In the rows, zero is written as 128.
Each row of numbers belongs to one of the nodes below and depends on some of the facts about them. Some rows are named. Which node is each other row?

Known rows:
[118 114 169 166 177 126  72  84 103 163 135 178 150 105 167 184 125 106
 176  66 151 136 133 129 120 116 132 127 131 104 118 145  71 152 143 165
  92  80 129]: limuter
[145 123 178 142 184 110  79  76 112 195 165 177 141 109 165 186 111 110
 189  34 135 148 130 118 128 135 149 116 126 110 109 173 103 125 128 170
 104  55 145]: drigre
[117 110 181 149 193  99  98  78 119 190 133 177 126 100 169 179 136 114
 170  51 160 145 127 128 142 136 124 126 128 113 110 143  80 133 131 169
  92  84 138]: rumaklum
[121 139 177 139 171  81 127 103 147 155 151 149 127  85 118 141 112 114
 180  80 148 133 132 125 165 147 119 117 132 107 132 158  93 129 140 172
 101 117 145]: klibir
[114 143 144 145 129  89 104 173 155 134 174 136 154  84  96 142  71 111
 231  85 151 118 129 115 169 140 105 109 138 114 114 124  79 157 149 161
 106 124 125]: gafem
[146 171 162 136 162 120 108 113 107 153 165 149 131  72  89 148 102 129
 190 122 162 128 130 120 143 129 114 128 132  81 177 191  90 121 153 141
  84 111 114]: baflik
[138 144 163 143 163 115 107 125 123 151 165 143 151  78 114 155  99 127
 203  96 154 130 132 116 138 125 114 128 143  94 153 167  82 139 154 154
  87  96 125]: rali
[120 196 191 145 177  76  77  98 137 170 141 153 114 113 112 142 102 116
 175  76 128 138 118  95 174 156 111 138 146 111 138 165 111 118 144 162
 106 134 138]: boklo
[142 162 170 117 158  91  83 111 116 135 158 160 127  92 100 176  85  93
 197  67 148 132 111 111 149 141 138 131 127 105 129 157 114 126 115 158
 122 108 146]: kezo
[115 151 174 137 168  78 114 110 141 167 150 155 125  87 119 141 112 119
 183  80 147 135 126 116 172 156 111 115 133 108 128 153  90 131 140 165
 102 116 130]: vufligak
[124 154 173 128 162  82 103 101 126 163 152 163 122  90 111 153 101 107
 187  74 152 128 120 123 169 154 126 113 121 108 123 153  99 122 120 160
 112 116 136]: lefom
[148 119 154 109 149  93 141  96 123 146 162 171 116  70 100 159 103  91
 187  85 178 113 129 157 159 147 143  85  93  96 130 160  96 118  98 160
 113 117 140]: stotre
[165 177 159 115 148  98 120 101 133 169 183 181 118  86 118 158  90 116
 186  85 126 138 122 115 156 174 140 122 104  88 135 206 103 134 146 140
 125  96 144]: nedredrur
[136 128 146 168 160 107  78 103  91 142 143 118 121 109  93 130 107 109
 192  84 164 116 149 130 133  77 129  75 152  83 170 153 127  96 122 195
  68 145  86]: skifam
[129 134 152 136 144 101 113 171 146 147 179 128 162  75 107 146  76 123
 233  88 151 129 129 110 148 133 103 114 145 106 126 140  79 153 150 158
  97  94 120]: luplon
[152 160 166 122 159  91  83 116 118 139 154 162 117  96 106 179  87  93
 200  66 154 135 111 110 147 140 134 135 127 104 131 156 115 125 117 156
 120 117 149]: klozas
[111 125 174 140 168  78 115 119 144 172 149 151 132  89 135 152 106 115
 195  62 149 136 127 119 162 148 112 108 134 116 108 135  84 137 134 171
 103 103 130]: klasto
[131 148 174 131 162  83 111 101 134 161 150 160 119  96 114 153 101 105
 185  74 149 128 125 122 167 147 129 117 125 106 127 154 103 125 125 167
 112 122 144]: riplu
[121 154 149 147 149 108  81 121 109 151 148 162 133  91 113 152 101 113
 194  98 152 121 128 120 145 134 115 102 124  91 134 151  82 140 141 154
  96 115 106]: brumal

There are 3 kinds of fact about the nodes: β, γ, ζ.
baflik | β 393 | γ feskes | ζ fludotol
bakluk | β 227 | γ faskik
bami | β 653 | γ kludus
befal | β 393
biflis | β 321 | γ limuter
biva | β 473 | γ leskes
bogusin | β 321 | ζ zifo
boklo | β 937 | γ klino | ζ mufle,tuti
brasku | β 937 | ζ drurim,libige
brebu | β 340 | γ duvik | ζ sotra,muplasem
breklu | β 473 | γ flistan | ζ libige
brenam | β 393 | γ boklo | ζ gupafun
brugrok | β 653 | ζ bogusin,rali
brumal | β 321 | ζ panisa,trigu
bruske | β 227
bruskibok | β 227 | γ dranol | ζ klibir
brutra | β 653 | γ plerus
buflas | β 937
buzus | β 937 | γ nusar
dapu | β 340 | γ datam | ζ feskes
datam | β 653 | γ drutren
degek | β 393 | γ ledavi
dipo | β 321 | γ tibrir
dotak | β 321 | γ floplam
dranol | β 393 | γ stefluze
drebri | β 937 | γ sketon
dremomer | β 321 | ζ gupafun,libige,brutra
drigre | β 473 | γ rumaklum
dritram | β 227 | γ befal
drivi | β 321 | ζ trigo,staku
drupu | β 321 | ζ flimar,libige,reto
drurim | β 653 | ζ libige
drutren | β 393 | γ sagre
dupliple | β 473 | γ kograk
duvik | β 321 | γ buzus
fanistor | β 321 | γ skovur
faskik | β 473 | γ gafem | ζ plerus
fatil | β 653 | γ stuzuplol
fefi | β 393 | γ kames
fefu | β 340 | ζ mufle
feskes | β 321 | ζ libige
fiklenal | β 321 | γ fefi
fledel | β 340 | ζ ledavi
flimar | β 321
flistan | β 653 | γ tifik
flogu | β 321 | γ bakluk
floplam | β 937 | γ bruskibok
flosor | β 653 | γ nagu
flubro | β 473 | γ klutri | ζ kebik,brebu
fludal | β 937 | γ tugrok
fludotol | β 937 | ζ suben,tivoku
flupus | β 321 | γ tuti
fudre | β 937 | γ stuba
fugros | β 937 | γ degek
fumupak | β 393
gafem | β 321 | γ sozo
ganel | β 653
gofen | β 227 | γ baflik
gotor | β 321 | ζ karuvos,nafun
graplem | β 321 | γ pledun
grasti | β 393 | γ bami | ζ brebu
grukon | β 321 | γ klatra
gupafun | β 227 | ζ libige
kames | β 393 | γ klosom
kani | β 653 | γ trepe
karuvos | β 321 | γ vutrebel | ζ kebik
kebik | β 653 | γ fugros | ζ bruske
kesom | β 321 | ζ trigu
kezo | β 653 | ζ flimar
kikledur | β 937 | γ sime
kilosta | β 653 | γ siden
klasota | β 321 | γ nafun
klasto | β 227 | γ fanistor
klatra | β 937 | γ mozike | ζ gupafun,libige
klave | β 653 | γ nedredrur
klibir | β 227
klino | β 321 | γ laka
klope | β 321 | γ tropluk
klosom | β 321 | γ flupus
klozas | β 653 | ζ teze,nesaplek
kludus | β 393 | γ kebik
klutri | β 473 | γ lovo
kograk | β 937 | γ flubro
laka | β 653 | γ graplem
ledavi | β 321 | γ vufligak
lefom | β 937 | ζ drupu,drurim,mebru
leplodan | β 937 | γ ridim
leskes | β 321 | γ verustuk
libige | β 393
lidan | β 321 | ζ tuti,rekla
limuter | β 321 | γ drigre
lovo | β 393 | γ leplodan
luplon | β 393 | γ klope
mafas | β 937 | γ stane | ζ rekla
mebru | β 937 | ζ brebu
mikur | β 227 | γ zikem
mivon | β 321 | ζ bruske
mozike | β 937 | γ kani
mufle | β 393 | γ traple | ζ bruske,libige
muplasem | β 321 | ζ kebik,mafas
nafun | β 321 | γ breklu | ζ brutra,fludal
nagu | β 321 | γ skagar
nasak | β 321 | ζ suplos
nedredrur | β 473 | γ mafas
nesaplek | β 937 | γ trigo | ζ feskes
nokon | β 321 | γ zifo
nostivuk | β 340 | γ fludal
nusar | β 937 | γ dapu | ζ boklo,tuti
pamo | β 937 | γ buflas
panisa | β 937
pebur | β 227 | ζ sigar
peri | β 321 | γ viniklom
pilam | β 321 | γ dipo | ζ libige
pledun | β 321 | γ pamo | ζ libige
plerus | β 937 | γ klasota | ζ boklo
plesu | β 937 | γ zetrin | ζ libige
plumo | β 340 | γ grasti
plustim | β 321 | γ klave | ζ zifo,mufle
puril | β 653 | γ dupliple
rali | β 393 | ζ libige
rekla | β 937 | ζ bruske
reto | β 340 | ζ libige
ridim | β 340 | γ dotak
riplu | β 937 | ζ gupafun,mufle
rolar | β 227 | γ zeflamil | ζ rali,staku
roner | β 937 | ζ bruske
rudon | β 393 | γ ganel
rumaklum | β 227 | γ pilam | ζ soklek,klibir,libige
sabrek | β 227 | ζ mufle,bakluk,panisa
sagre | β 393 | γ mikur
saklim | β 937 | ζ kebik,drurim,fludotol
sedren | β 473 | ζ rali,libige
sesta | β 393 | γ luplon
siden | β 340 | γ stemakon | ζ panisa
sigar | β 393 | γ drebri | ζ breklu
sime | β 227 | γ trosuk
skagar | β 321 | γ suso
skapim | β 340 | γ suben | ζ rekla
sketon | β 473 | γ stebrirom
skifam | β 321 | γ brebu | ζ bakluk,dipo
skilaflu | β 393 | γ kilosta
skoruk | β 227 | γ soklum
skovur | β 473 | γ nesaplek | ζ sedren,fludotol
skufi | β 227 | γ puril
sobrun | β 321 | γ fudre
soklek | β 227
soklum | β 340 | γ statu
sople | β 937 | ζ pledun
sotra | β 321
sozo | β 227 | γ sigar
staku | β 653 | ζ libige,rekla
stane | β 937 | γ skoruk
statu | β 393 | γ peri
stebrirom | β 393
stefluze | β 321 | γ sobrun
stemakon | β 937 | γ kikledur
stotre | β 937 | γ flosor | ζ nafun,saklim
stuba | β 340 | γ plustim
stulel | β 653 | γ brenam
stuler | β 227 | γ tego
stuzuplol | β 340 | γ skapim
suben | β 340 | γ sesta | ζ mufle
suplos | β 653 | ζ dremomer,ziflizik,tivoku
suso | β 321 | γ brutra
teda | β 321 | γ nokon
tego | β 393 | γ mufle
teze | β 321 | ζ riplu
tibrir | β 321 | γ fiklenal
tifik | β 937 | γ stulel
tivoku | β 321 | ζ bruske,libige,rekla
traple | β 227 | ζ roner
trepe | β 321 | γ klasto
trigo | β 937 | γ fatil | ζ gupafun,tivoku
trigu | β 393 | ζ kebik
tropluk | β 393 | γ flogu
troru | β 321 | ζ bruske
trosuk | β 937 | γ stuler
tugrok | β 393 | γ plumo
tunaple | β 393 | ζ teze,gupafun,brenam
tuti | β 321 | γ teda | ζ staku,rekla
verustuk | β 937 | γ zazol
viniklom | β 321 | γ karuvos | ζ muplasem
vufligak | β 227 | γ rudon
vutrebel | β 473 | γ fumupak
zagu | β 937 | ζ rali,riplu
zana | β 937 | γ gofen
zazol | β 321 | γ nostivuk
zeflamil | β 473 | γ zisti
zetasas | β 393 | ζ klibir,trigo,tuti,skovur
zetrin | β 653 | γ rolar
ziflizik | β 473 | ζ brutra
zifo | β 321 | γ grukon | ζ tivoku,roner
zikem | β 393 | γ skufi | ζ tivoku,libige
zipor | β 653
zisti | β 393 | γ stotre | ζ gupafun,mufle,zagu
zofe | β 393 | γ zana

Rows to name:
No name comes twice in this set of rows, the named rows included.
[154 166 172 131 163  98  99  97 122 169 180 147 128  94  93 149  87 115
 195  70 144 131 133 120 164 138 144 106 134  99 147 195 124  97 127 168
 103 104 138]	klutri
[174 114 143  98 142 103 131 104 109 109 168 168 120  71  94 179  91  72
 197  82 175 116 124 155 134 129 161  96  93  92 138 164 110 122  87 161
 123 108 150]	zetrin
[125 158 182 134 170  85 101  92 125 155 150 145 120  96  91 141 104 109
 179  77 155 125 130 125 172 134 133 107 134 106 144 161 117 102 115 174
 100 132 138]	kograk
[131 158 171 133 166  85 130 100 135 164 150 164 108  82 109 149 114 117
 172  94 161 133 125 126 172 153 113 123 121  97 145 169  92 121 137 155
 101 128 134]	bruskibok
[147 141 166 130 156  90 100 130 143 177 185 151 141  96 127 164  78 111
 221  44 138 137 129 111 158 147 136 111 131 116 107 164 107 130 131 166
 111  83 146]	skovur
[121 124 150 129 120  95 124 171 136 145 186 128 166  62  75 146  68 150
 239  70 145 132 110 102 179 127 107 125 159 101 131 127  87 165 168 161
 118  97 109]	sigar
[128 165 174 131 167  85 127  88 126 156 148 156 110  78  95 133 119 119
 164 102 154 130 131 128 173 149 120 112 123  92 160 183 100 112 134 159
  98 135 131]	gofen
[151 181 151 126 142 113 126 128 127 149 165 182 132  70 123 152 101 132
 183 132 125 142 115 104 137 176 101 147 110  76 154 193  63 174 182 119
 115  97 126]	fumupak
[163 106 140 123 148 126 145 122 112 141 175 157 140  56 102 167 101 113
 206 108 190 116 137 153 129 117 128 103 110  83 154 173  79 131 127 148
  88  98 120]	zisti
[120 104 169 166 179 128  73  80  99 162 136 179 154 105 164 185 126 107
 175  63 154 135 136 136 117 111 137 125 130 103 119 145  73 149 137 168
  88  78 131]	biflis
[119 164 165 149 154 113  92 109 120 138 154 157 147  88 101 145 104 111
 185 103 149 121 133 128 151 133 123 120 129  95 147 166  81 138 145 154
  96 118 127]	nafun
[125 184 181 154 173 111  83 122 122 160 157 138 145  92 108 144 101 136
 193 102 135 140 128  95 146 131 102 148 160  95 165 178  89 134 172 150
  86 105 122]	brenam
[139 174 146 137 138 110 119 111 127 137 155 191 125  81 121 157 105 114
 171 123 134 127 119 120 146 166 115 139 101  81 140 178  69 171 167 128
 119 117 131]	peri
[122 130 177 137 168  85  94 105 132 176 148 167 126 102 141 172 106 106
 195  51 153 134 120 117 158 145 124 120 127 118 102 136  94 134 123 166
 111 102 140]	klatra
[125 152 185 143 180  87  91  92 116 163 149 131 116 100  85 147 102 105
 190  66 178 118 135 130 175 112 132 102 146 112 151 158 125  78 102 181
  84 143 131]	nusar

Now the same nodes, written a new way:
Some rows with their names:
[ 95 123 101 133 140 117 167 133 129 129 122 132 125 121  78 115 100 124
 152 117 112 115 122 141 140 173 125 129 154 128 118 154 128 116 139 121
 111 141 119]: dapu
[ 82 164 126  93  98 173  40 132 109 174 160  95 158 163 128  98 103 124
 137  23 113  61 160 110 131 104 123 178 147 112 118  86 148 140 134 128
 134  87 137]: zifo
[131 120 156  96 131 148  95 133 135 155 102 127 176 127 166 116 143  99
 168 183  63  49 155 115  89 118 114 109 102  67 149  91 157 155 101  96
 132 138  86]: mozike
[151 167 200  98 131 116 103 127 121 145 113 116 140 112 170 123 109  97
 136  74 123  82 168 155 181 123  88 179 123 135 137  51 169 131 109 175
 105 101 123]: kani
[191  94 157  95 167  84 167 162 134  81 121 163 128 101 138 170 163 152
 130 154 123  84 168 126 152 148  69 140 156 154 121  92 118 165  93 159
 100 102 153]: sesta
[ 63 142 109 117 103 121 195 143 141 128 118 148 112 150 137  87 127 149
 157 102 150 141 110 131 137 170 132 120 153  92 127 118 104 130 146 129
 133  96 172]: zisti
[133 115 158 112 122 160  95 127 149 163 167 119 153 118 158 129 108 147
 125 105 124 103 113 149  86  93 152 123 142 126 132 113 143 141 125 124
 130 160 114]: drigre
[133 119 166 114 129 143  98 120 132 165 162 117 144 128 152 131 113 144
 124  94 146 124 123 155 123  95 155 149 138 159 119  97 127 142 116 158
 128 115 136]: limuter
[145 101 150 132 167 122 176 108 121 166 111 130 140  98 103 131  90 135
 141 165 106 143 108 172 158 140 148 118 156 164 106 164 127 102 119 133
 112 179  87]: ridim
[126 155  82 149  97 140  59 113 117 100 146 110 127 169  92 138 138 131
  87  75 163 154 151  94 133  98 124 161 113 157 105 146 121 130 149 124
 136 111 152]: kesom
[186 106 159  87 158  92 158 163 140  80 117 164 134 100 150 165 149 141
 133 153 107  73 163 126 137 147  63 133 160 134 126  93 131 164 100 150
  93 134 134]: stuzuplol
[198 137 127  84 107 162  87 132 104 103 115 143 102 118 182 142 134 127
 114 178 117 164 132  44 151 101  98  99 116  72 157 166 146  77 142 121
 137 185  98]: bruske
[142 150  80 110  95 159  46 123  83 111 156 117 109 171 120 140 133 141
  94  80 151 164 142  53 156  87 122 158 133 137 115 153 108 108 151 138
 145 100 156]: troru
[107 151 187 103 104 172  27 111 128 205 162  95 169 142 174 104 100 110
 133  62 125  89 139 152 114  77 155 168 120 129 127  66 158 139 116 143
 134 120 110]: klosom
[172 155 141 144 111 126  76 113 117 104 100 129 123 149 152 134 153 101
  88 158 150 178 140 113 140  98 120 136  93 140 118 128 130 116 123 121
 131 153 116]: befal
[106 156 187 102 112 155  64 115 131 195 125 109 159 132 175  91 103  87
 158 110 112  91 143 153 126 114 145 153 111 100 134  75 165 122 112 134
 126 137  93]: fefi
[140  79 129 136 173 131 188 109 122 166  94 128 156 105 102 129 121 134
 162 226  77 124 108 149 119 132 163  82 125 128 124 174 119 118 109 100
 136 160  83]: kograk
[119 176  85 129  89 132 122 127 110  90  87 136 120 171 126 108 138 122
  95 120 126 159 133  90 149 128  91 124 143 102 110 147 119 116 152  87
 129 154 133]: fefu
[151  86 131 113 155 116 175 139 139 117 102 150 146 114 143 141 155 133
 161 218  91  99 130 117  98 138 125  86 118  98 144 131 120 152 103 109
 130 133 114]: drebri

Rows to name:
No name comes twice in this set of rows, the named rows included.
[150 142  43 122 136 169  89 174  46  89 110 134 100 166 127 131 142  89
 127 190  84 136 135  10 101 130 144 105 115  63 151 177 111  94 131  88
 164 117 106]	rekla
[100 129 105 131 124 135 120 130 122 136 158 115 131 145  95 125 116 150
 123  62 146 118 131 131 130 126 139 153 149 157 110 129 117 141 137 139
 131  93 159]	skifam
[ 93 134  65 159  98 116  87 118 119  98 107 124 114 137  88 132 181  89
 114 191  81 139 123  77 102 137 100  96  89  88 143 161 117 124 147  57
 150 133 113]	brasku
[125 146 179 125 132 101 189 126 142 132 123 141  97 109 180 118 104 120
 152 105 177 159 110 169 159 148 147 140 115 128 153  88 134 118 124 200
 117  96 152]	laka
[141 126 102  78 134  97 203 173 122  66  98 168 130 134 119 137 152 175
 126 113  99  71 161  97 166 167  32 126 208 112 109 111 105 163 127 115
 104 109 174]	suben
[134 106 130 127 135 130 156 126 142 127 101 146 142 126 158 125 150 119
 160 218 105 126 117 117  85 128 149  83  96  82 148 135 124 140 114 107
 140 143 107]	pamo
[191  86 153 101 162 100 147 153 133  94 159 149 130 109 135 180 155 179
 108 115 146  98 153 136 139 113  94 148 167 185 112  94 103 177 100 170
 110  90 173]	flogu
[164 126 170  92 139 132 125 153 150 116 116 136 148  95 167 132 133 123
 137 138  90  54 160 124 118 135  73 117 135  87 150  93 174 139 112 111
 110 168  97]	klasto
[109 150  62 153 103 133 128 122 121  92  74 126 139 170 102 113 168 112
 118 181  98 135 138  79 101 129 111  94  97  81 125 164 117 134 144  53
 150 140 120]	zagu
[193  92 150 100 166  97 204 167 156  70 111 162 125  79 145 163 151 162
 128 170 110  83 150 129 127 158  65  97 156 116 143 123 140 147 111 125
 104 157 130]	bakluk
[129 150  73 155  97 150  74 126 134  89 143 114 133 162  98 135 139 138
  75  89 142 141 135  97  94  98 118 128 125 131 114 160 129 134 157  84
 138 154 135]	ziflizik
[133 160  82 154 108 134 120 135 133  75  98 125 116 140 106 119 138 111
  95 131 125 136 143  92 117 142  94 110 109  91 137 168 152 104 154  74
 130 176 110]	pebur
[148 104 148 120 132 148 115 130 149 140 163 127 143 116 150 145 120 159
 115 119 134 121 111 143  91  98 144 117 144 138 129 127 133 143 125 127
 128 157 123]	biva

Now the same nodes, written a new way:
Named rows:
[118 141  51 167 157 119 126 137 152 153 133 117  80 123 150 118  73 127
 147 129 143  93  61 163 166 169 184 151  97 158 104 149 109 134 103 159]: fatil
[140 115 113 135 165 102 172 147 152 133 159 154 145 151  91  99 140 138
 121 157 155 144 117 141 162 129 103 112 171 124 112 101 159 148 144 118]: pilam
[124 122 140 136 109 104 142 144 145 116 147 142  76  85 145 125 139 107
 147 149 141 140 159 160 177 137 117 128 134 126 145 122 148 119 116 122]: nusar
[115 148 102 181 144 106 125 123 147 146 119 127 105 113 158 133  73 126
 120 132 108  95  79 167 162 157 133 123  91 142 101 137 109 114 100 151]: gafem
[155 122 127  88 125 179  82  93  94 124 117  93 160 138 109 110 146 117
 174  95 119 123 148  80  70 130 166 141 135 146 159 126  73 138 151 168]: zipor
[ 99 124  84 189 144 114 113 136 143 173  94 117  79 129 181 147  58 151
 108 126 110  95  47 183 136 141 155 168  73 138  86 173 101 118  89 122]: luplon
[ 89 136 103 120 111 126 157 152 132 120 142 149  94 116 134 149 130 136
 114 126 143 132 125 140 130 104 133 141 118 108 115 144 160 128  98  84]: plumo
[162  97 165 111 137 169  98  85  79 124  94  99 192 150 122 145 118 135
 166  92  97 103 130  73  66 125 129 131 134 156 154 127 101 115 161 134]: klibir
[134  93 131  87 108 196  96 101  79 132  99  90 148 131 124 125 160 122
 173 106 116 111 157 111  51  88 148 175 142 130 168 141  82 141 118  91]: fefu
[115 157 119 105 105  99 116 132 118  96 162 122  95  46 113 166 135 128
 123  99 139 135 128 160 156 126  92  77 139  86 113 131 176 147 106 126]: boklo
[161 118 155  83 107 202  67 100  73 120  96  57 151 125 147 132 149  85
 151 109 131 106 164 104 111 120 158 123 144 148 187 138 114 155 155 145]: panisa
[112 162 118  95 101  96 107 126 110  93 170 121  98  24 100 178 137 130
 125  85 134 139 126 169 143 124  77  63 140  73 101 128 180 152  98 126]: plerus
[150  99  90 134 187 115 181 152 147 142 159 140 147 184  95  85 120 143
 129 157 175 138  85 140 173 132 116 111 179 149 117 109 182 170 164 113]: zifo
[131 102 132  85 109 189 102 100  69 119  98  90 142 150 127 131 149 128
 165  94 113 108 148  91  55  86 155 163 138 133 173 152  92 137 128  98]: reto
[112 158  98 122 128 111 140 144 152 120 160 153 107 108 112 129 125 128
 126 127 147 143 124 127 143 147 143 118 117 121 102 120 141 126 120 154]: bami
[167  97 154  99 116 164  79  90  78 113 106  67 133 109 120 114 164 108
 186 106 116 104 166 117 102 113 140 142 166 132 191 137  83 146 142 136]: sople
[154 119 129  88 126 175  82  92  94 125 119  94 158 136 107 109 146 117
 181  95 119 125 148  82  67 131 163 143 136 147 158 125  71 134 148 166]: staku
[144  92 153 104 124 179  80  97  85 148  82  86 168 162 130 126 140 144
 138  99 102 126 134  96  43 100 138 159 129 130 147 147  77 137 149 121]: stebrirom
[ 86 128 129 123  99 126 168 159 140 119 137 168  85 128 152 141 134 124
 118 146 138 140 153 128 135 108 138 156 109 122 130 137 151 103 103  88]: soklum

Which node is each row?
No name comes twice in this set of rows, the named rows included.
[ 97 122  52 175 132 131 135 139 139 156 109 115  60 108 173 134  82 135
 148 133 129  80  67 198 144 129 167 183  90 142 111 169 111 133  63  87]	skapim
[160  98 166 110 141 168 101  85  74 121  94  97 192 155 123 149 114 138
 164  87  98 102 128  68  68 125 132 128 133 157 153 132 103 112 164 137]	soklek
[150 104  86 139 187 114 176 152 147 142 154 138 145 184 100  89 117 141
 124 158 174 131  84 140 177 134 124 113 176 148 115 112 178 167 161 115]	grukon
[112 115 122 144 129 112 140 146 148 150 124 148 118 132 129 129 130 155
 102 140 129 152 116 152 113 117 113 152 119 107  99 134 131 126 117 100]	baflik
[107 151 124 126 119 111 151 149 163 120 157 169  99 119 133 121 130 117
 131 144 142 153 153 115 148 150 148 133 108 134 118 115 129 100 124 157]	datam
[128 131 122 133 118 100 137 140 135 111 144 125  82  85 129 132 142 118
 140 137 143 125 141 159 174 132 122 121 146 113 139 132 147 135 112 122]	plesu
[ 99 111 162 151 112 103 158 154 167 145 125 181 102 139 151 126 136 141
 100 162 121 168 154 134 123 119 114 166 107 114 113 126 122  87 121 109]	zikem
[ 92 122  55 166 135 135 139 143 128 151 111 113  62 125 174 143  73 133
 137 128 135  79  61 181 150 128 173 173  91 146 113 174 127 132  76  91]	stuzuplol
[142 108 122 146 163 103 178 148 149 131 145 160 156 138  96 133 130 153
 129 149 151 132 113 131 148 134 102 129 155 131 107 106 172 130 142  98]	rumaklum
[122 139 113 145 119 108 127 137 130 118 131 115  70  92 158 139 110 111
 136 133 138 110 119 161 185 141 138 120 118 130 137 147 147 131 110 131]	drebri
[ 88 125  58 170 132 133 132 139 129 151 110 115  59 116 182 146  66 131
 141 123 126  78  61 184 146 131 173 173  83 146 111 176 120 126  70  96]	suben

